Here is a tiny trained network, its code and every weight. The questions are about switching its units off for an input and a target symbol, where a switched-off unit gives its printed mean instead of its output.

import numpy as np


def w(rows, s, z=0):
    codes = np.array(rows[::2]) - 128.0
    scale = np.full(codes.shape[1], s)
    scale[-1] = z or s
    return codes * scale


def f(y):
    return np.maximum(y, 0)


def softmax(a):
    e = np.exp(a - a.max(-1, keepdims=True))
    return e / e.sum(-1, keepdims=True)


def log_softmax(a):
    a = a - a.max(-1, keepdims=True)
    return a - np.log(np.exp(a).sum(-1, keepdims=True))


def net(x, mask):
    ids = ['ΓΣΦαβδεζητω'.index(c) for c in x.split()]
    T = len(ids)
    res = E[ids] + P[:T]
    q, k, v = (res @ M[0].T for M in (Q, K, V))
    z = softmax(np.where(np.tri(T) > 0, q @ k.T / 4**0.5, -1e9)) @ v
    res = res + np.where(mask[0], z, O[0][:, -1]) @ O[0][:, :-1]
    y = f(res @ A[0][:, :-1].T + A[0][:, -1])
    res = res + np.where(mask[1:17], y, B[0][:, -1]) @ B[0][:, :-1]
    return log_softmax(res[-1] @ U[:, :-1].T + U[:, -1])


Q, K, V, O, A, B = {}, {}, {}, {}, {}, {}
E = w([
[179,48,65,150],'Γ',
[89,142,94,116],'Σ',
[132,172,225,223],'Φ',
[133,77,249,199],'α',
[95,114,82,125],'β',
[231,155,209,209],'δ',
[116,103,93,116],'ε',
[36,39,111,147],'ζ',
[101,105,92,128],'η',
[38,150,60,154],'τ',
[118,32,57,183],'ω',
],0.013)
P = w([
[123,110,135,48],'0',
[107,154,130,245],'1',
[109,166,143,219],'2',
[92,159,156,220],'3',
[128,208,106,97],'4',
[117,175,124,137],'5',
[93,159,136,139],'6',
[82,184,76,253],'7',
[95,157,130,185],'8',
[96,161,143,173],'9',
[120,158,101,118],'10',
],0.011)
Q[0] = w([
[114,85,7,36],'h0',
[118,126,119,75],'h0',
[108,97,176,124],'h0',
[138,134,124,189],'h0',
],0.015)
K[0] = w([
[112,182,70,252],'h0',
[125,108,121,160],'h0',
[93,120,144,125],'h0',
[143,174,98,66],'h0',
],0.018)
V[0] = w([
[181,199,113,182],'h0',
[166,45,205,73],'h0',
[250,117,92,104],'h0',
[135,3,105,229],'h0',
],0.013)
O[0] = w([
[51,124,206,176,147],'h0',
[226,78,84,216,153],'h0',
[49,4,160,232,141],'h0',
[40,210,75,206,253],'h0',
],0.012,0.0058)
A[0] = w([
[220,86,188,178,79],'n0',
[48,199,123,92,72],'n1',
[146,132,199,149,29],'n2',
[137,182,176,162,51],'n3',
[159,93,188,67,40],'n4',
[55,78,120,96,94],'n5',
[142,8,84,112,107],'n6',
[110,181,155,78,151],'n7',
[77,44,34,116,152],'n8',
[137,200,56,144,107],'n9',
[106,125,167,134,119],'n10',
[141,140,59,36,255],'n11',
[177,137,193,94,152],'n12',
[105,131,17,130,160],'n13',
[85,76,103,137,34],'n14',
[31,104,81,143,79],'n15',
],0.011,0.0054)
B[0] = w([
[55,101,80,30,244],'n0',
[253,45,97,178,251],'n1',
[235,139,240,10,158],'n2',
[110,176,142,110,179],'n3',
[177,137,21,200,136],'n4',
[123,147,167,204,167],'n5',
[103,245,153,175,169],'n6',
[106,127,115,204,188],'n7',
[211,196,115,153,176],'n8',
[9,115,160,33,236],'n9',
[130,99,123,93,163],'n10',
[85,56,215,167,184],'n11',
[195,106,160,235,151],'n12',
[197,120,210,24,222],'n13',
[125,116,81,62,162],'n14',
[172,124,69,68,246],'n15',
],0.0065,0.014)
U = w([
[165,138,56,141,135],'Γ',
[148,108,140,136,84],'Σ',
[18,255,182,160,187],'Φ',
[130,120,111,106,119],'α',
[157,160,175,128,65],'β',
[50,95,44,226,217],'δ',
[156,197,214,186,112],'ε',
[88,154,156,58,46],'ζ',
[200,78,120,115,1],'η',
[45,31,217,127,192],'τ',
[85,103,16,37,125],'ω',
],0.006,0.0028)

Each question gives the input, a string of symbols that net reads in full, and the target symbol t.
The units are the heads (4 rows each of Q, K, V and O) and the neurons (one row each of A and B). Each row of codes is followed by its name. A weight is (code - 128) times the scale printed after its matrix; where a second scale follows, it is the last column's (O, A, B and U).
mask holds one flag per unit, heads first, then neurons. A switched-off unit (its flag False) gives its mean, the last column of its rows in O or B, instead of its output. The means were averaged over made-up inputs and are rounded, as every weight is.
A unit's drop is (log p(t) with every unit on - log p(t) with that unit switched off) / (log p(t) with every unit on - log p(t) with every unit switched off).
The circuit of an input: a set's keep is (log p(t) with only the set's units on - log p(t) with every unit switched off) / (log p(t) with every unit on - log p(t) with every unit switched off). Starting from the 12 units with the biggest drops (on a tie, the unit counted first), units are removed one at a time, each time the one whose removal leaves the highest keep (on an exact tie, the one counted first), for as long as the keep stays at least 0.8.
units of the circuit, in order: the units of the circuit, biggest drop first
most important unit: the unit with the biggest drop
k most important neurons: the k neurons with the biggest drops, biggest first
input ω Γ ζ δ ω α, target Φ: most important unit => n1
input ζ δ δ τ, target ζ: 3 most important neurons => n9, n13, n11
input ω δ δ Σ δ ω ω τ Σ α Γ, target τ: 3 most important neurons => n1, n11, n9
input η β ω δ δ η Γ δ ζ δ β, target δ: units of the circuit, in order => h0, n1, n7, n13
input τ α δ ε, target τ: 2 most important neurons => n11, n15
input Γ δ Σ ω δ ω Γ δ ζ δ τ, target δ: units of the circuit, in order => h0, n1, n7
input τ τ δ Γ, target τ: 3 most important neurons => n11, n15, n8
input α δ δ ω τ δ ω Φ, target ω: units of the circuit, in order => h0, n9, n0
input δ δ δ ε, target δ: units of the circuit, in order => h0, n13
input ω Γ Φ δ η δ η δ ω ω ω, target δ: units of the circuit, in order => h0, n1, n2, n9
input τ δ Φ Σ, target τ: units of the circuit, in order => n11, h0, n15, n8
input τ ζ δ ω, target τ: units of the circuit, in order => h0, n11, n15, n8
input τ δ Γ δ δ ω Φ, target ε: units of the circuit, in order => h0, n12, n0, n15
input ω δ Γ α ω, target δ: units of the circuit, in order => h0, n1
input ω δ δ Γ δ δ, target Φ: 2 most important neurons => n1, n9
input Γ τ Γ δ, target δ: units of the circuit, in order => h0
input τ η τ Γ ω δ, target ε: 2 most important neurons => n12, n0
input ω δ δ δ ω ε, target δ: 2 most important neurons => n13, n1
input τ ω δ η ω δ Φ τ δ Γ ε, target τ: 3 most important neurons => n1, n11, n9
input Σ δ Γ ε Σ ω ω δ ζ δ, target η: 2 most important neurons => n12, n9
